Below are the code and all the weights of a small trained network. Each question names an input and a target symbol and asks about switching units off, where a switched-off unit gives its printed mean instead of its output.

import numpy as np


def w(rows, s, z=0):
    codes = np.array(rows[::2]) - 128.0
    scale = np.full(codes.shape[1], s)
    scale[-1] = z or s
    return codes * scale


def f(y):
    return np.maximum(y, 0)


def softmax(a):
    e = np.exp(a - a.max(-1, keepdims=True))
    return e / e.sum(-1, keepdims=True)


def log_softmax(a):
    a = a - a.max(-1, keepdims=True)
    return a - np.log(np.exp(a).sum(-1, keepdims=True))


def net(x, mask):
    ids = ['ΓΔΞΦβεζηλμστψ'.index(c) for c in x.split()]
    T = len(ids)
    res = E[ids] + P[:T]
    r = res
    for j in range(3):
        rows = slice(3 * j, 3 * j + 3)
        q, k, v = (r @ M[0][rows].T for M in (Q, K, V))
        z = softmax(np.where(np.tri(T) > 0, q @ k.T / 3**0.5, -1e9)) @ v
        o = O[0][rows]
        res = res + np.where(mask[j], z, o[:, -1]) @ o[:, :-1]
    y = f(res @ A[0][:, :-1].T + A[0][:, -1])
    res = res + np.where(mask[3:27], y, B[0][:, -1]) @ B[0][:, :-1]
    return log_softmax(res[-1] @ U[:, :-1].T + U[:, -1])


Q, K, V, O, A, B = {}, {}, {}, {}, {}, {}
E = w([
[156,95,130],'Γ',
[103,81,57],'Δ',
[157,92,139],'Ξ',
[149,76,172],'Φ',
[139,105,74],'β',
[110,73,103],'ε',
[79,137,155],'ζ',
[162,106,144],'η',
[165,105,149],'λ',
[167,161,125],'μ',
[40,142,254],'σ',
[44,119,144],'τ',
[120,189,215],'ψ',
],0.03)
P = w([
[150,43,3],'0',
[145,69,64],'1',
[127,84,109],'2',
[104,86,143],'3',
[76,87,174],'4',
[49,79,198],'5',
],0.0067)
Q[0] = w([
[105,74,78],'H1',
[115,110,125],'H1',
[11,134,192],'H1',
[70,107,151],'H2',
[208,121,10],'H2',
[253,39,102],'H2',
[197,96,160],'H3',
[155,197,179],'H3',
[127,59,172],'H3',
],0.011)
K[0] = w([
[131,31,119],'H1',
[160,87,139],'H1',
[145,87,173],'H1',
[128,106,135],'H2',
[132,131,117],'H2',
[200,83,122],'H2',
[216,7,168],'H3',
[138,194,148],'H3',
[132,97,195],'H3',
],0.016)
V[0] = w([
[104,131,133],'H1',
[72,198,110],'H1',
[167,176,59],'H1',
[93,48,255],'H2',
[173,28,136],'H2',
[169,179,108],'H2',
[146,204,78],'H3',
[42,87,100],'H3',
[177,50,192],'H3',
],0.0083)
O[0] = w([
[139,112,104,108],'H1',
[165,122,57,38],'H1',
[85,96,160,128],'H1',
[85,157,188,185],'H2',
[145,175,107,253],'H2',
[138,100,129,109],'H2',
[101,109,255,44],'H3',
[147,81,84,124],'H3',
[174,134,112,252],'H3',
],0.0086,0.0061)
A[0] = w([
[164,133,57,57],'N1',
[49,142,85,228],'N2',
[169,61,118,3],'N3',
[131,211,73,65],'N4',
[140,128,81,147],'N5',
[249,159,131,90],'N6',
[193,130,159,184],'N7',
[172,133,33,126],'N8',
[96,209,74,140],'N9',
[170,153,143,162],'N10',
[131,110,141,101],'N11',
[134,176,140,74],'N12',
[132,112,130,87],'N13',
[130,226,232,148],'N14',
[171,155,38,161],'N15',
[171,129,30,141],'N16',
[123,108,137,51],'N17',
[101,133,193,115],'N18',
[157,81,188,144],'N19',
[127,221,134,57],'N20',
[41,117,87,25],'N21',
[148,107,76,189],'N22',
[159,114,40,78],'N23',
[87,115,190,109],'N24',
],0.014,0.0077)
B[0] = w([
[2,167,129,162],'N1',
[40,140,193,184],'N2',
[120,150,108,141],'N3',
[150,58,129,144],'N4',
[171,127,181,172],'N5',
[74,114,74,246],'N6',
[97,168,73,233],'N7',
[158,129,186,212],'N8',
[118,70,151,158],'N9',
[139,160,67,200],'N10',
[118,144,146,128],'N11',
[215,95,119,142],'N12',
[101,118,130,128],'N13',
[83,168,131,221],'N14',
[182,46,130,226],'N15',
[153,111,166,222],'N16',
[155,165,110,128],'N17',
[196,114,183,155],'N18',
[164,160,130,169],'N19',
[178,93,120,156],'N20',
[77,76,27,157],'N21',
[196,94,133,209],'N22',
[30,187,144,181],'N23',
[146,68,134,153],'N24',
],0.009,0.011)
U = w([
[67,169,20,206],'Γ',
[184,184,195,75],'Δ',
[114,127,141,72],'Ξ',
[98,67,119,49],'Φ',
[38,137,68,2],'β',
[125,138,139,51],'ε',
[205,82,204,43],'ζ',
[152,100,171,84],'η',
[46,250,85,79],'λ',
[241,75,84,202],'μ',
[101,163,179,73],'σ',
[86,193,122,127],'τ',
[78,155,140,111],'ψ',
],0.011,0.0076)

Each question gives the input, a string of symbols that net reads in full, and the target symbol t.
The units are the heads (3 rows each of Q, K, V and O) and the neurons (one row each of A and B). Each row of codes is followed by its name. A weight is (code - 128) times the scale printed after its matrix; where a second scale follows, it is the last column's (O, A, B and U).
mask holds one flag per unit, heads first, then neurons. A switched-off unit (its flag False) gives its mean, the last column of its rows in O or B, instead of its output. The means were averaged over made-up inputs and are rounded, as every weight is.
A unit's drop is (log p(t) with every unit on - log p(t) with that unit switched off) / (log p(t) with every unit on - log p(t) with every unit switched off).
The circuit of an input: a set's keep is (log p(t) with only the set's units on - log p(t) with every unit switched off) / (log p(t) with every unit on - log p(t) with every unit switched off). Starting from the 12 units with the biggest drops (on a tie, the unit counted first), units are removed one at a time, each time the one whose removal leaves the highest keep (on an exact tie, the one counted first), for as long as the keep stays at least 0.8.
circuit, biggest first: the units of the circuit, biggest drop first
most important unit: the unit with the biggest drop
k most important neurons: the k neurons with the biggest drops, biggest first
heads that matter: for each layer, one digit per head in row order, 1 if its drop is at least 0.15 and else 0, layers parted by /
drop when u is switched off: that unit's drop, to one decimal
input η Δ ψ μ, target μ: circuit, biggest first => [H1, N15]
input β λ η η, target Γ: heads that matter => 100
input Φ μ μ μ μ η, target μ: circuit, biggest first => [H3, N2]
input Φ μ μ Γ β, target ζ: heads that matter => 000
input μ η Δ Γ μ, target Γ: heads that matter => 011
input μ μ Φ σ μ, target λ: 3 most important neurons => [N15, N14, N22]
input Φ λ μ Φ, target Γ: heads that matter => 111
input μ μ μ μ μ λ, target μ: most important unit => H2
input Φ μ τ Φ Φ, target λ: heads that matter => 011
input μ μ μ Φ β λ, target μ: heads that matter => 001
input μ Δ λ μ Δ λ, target Γ: 3 most important neurons => [N15, N8, N16]
input μ η μ μ Φ, target μ: heads that matter => 001
input Γ λ λ, target Γ: heads that matter => 100
input μ η β μ σ ψ, target Δ: most important unit => N14
input Φ λ λ μ, target μ: heads that matter => 000
input Φ η Δ, target Φ: 2 most important neurons => [N21, N15]
input Φ Φ λ τ, target β: 2 most important neurons => [N21, N2]
input Δ ψ Φ Φ Φ η, target μ: 2 most important neurons => [N23, N2]
input μ μ ψ, target Δ: 2 most important neurons => [N18, N14]
input Φ λ ψ ζ Φ Φ, target λ: most important neuron => [N15]
input η σ μ Φ, target μ: 2 most important neurons => [N14, N2]
input τ μ Ξ σ Δ, target Φ: drop when N22 is switched off => 0.2
input Φ μ Γ μ, target Γ: drop when N18 is switched off => 0.1
input μ μ η μ, target λ: drop when N14 is switched off => 0.2
input Φ λ λ Δ μ Φ, target Γ: drop when H2 is switched off => 0.6
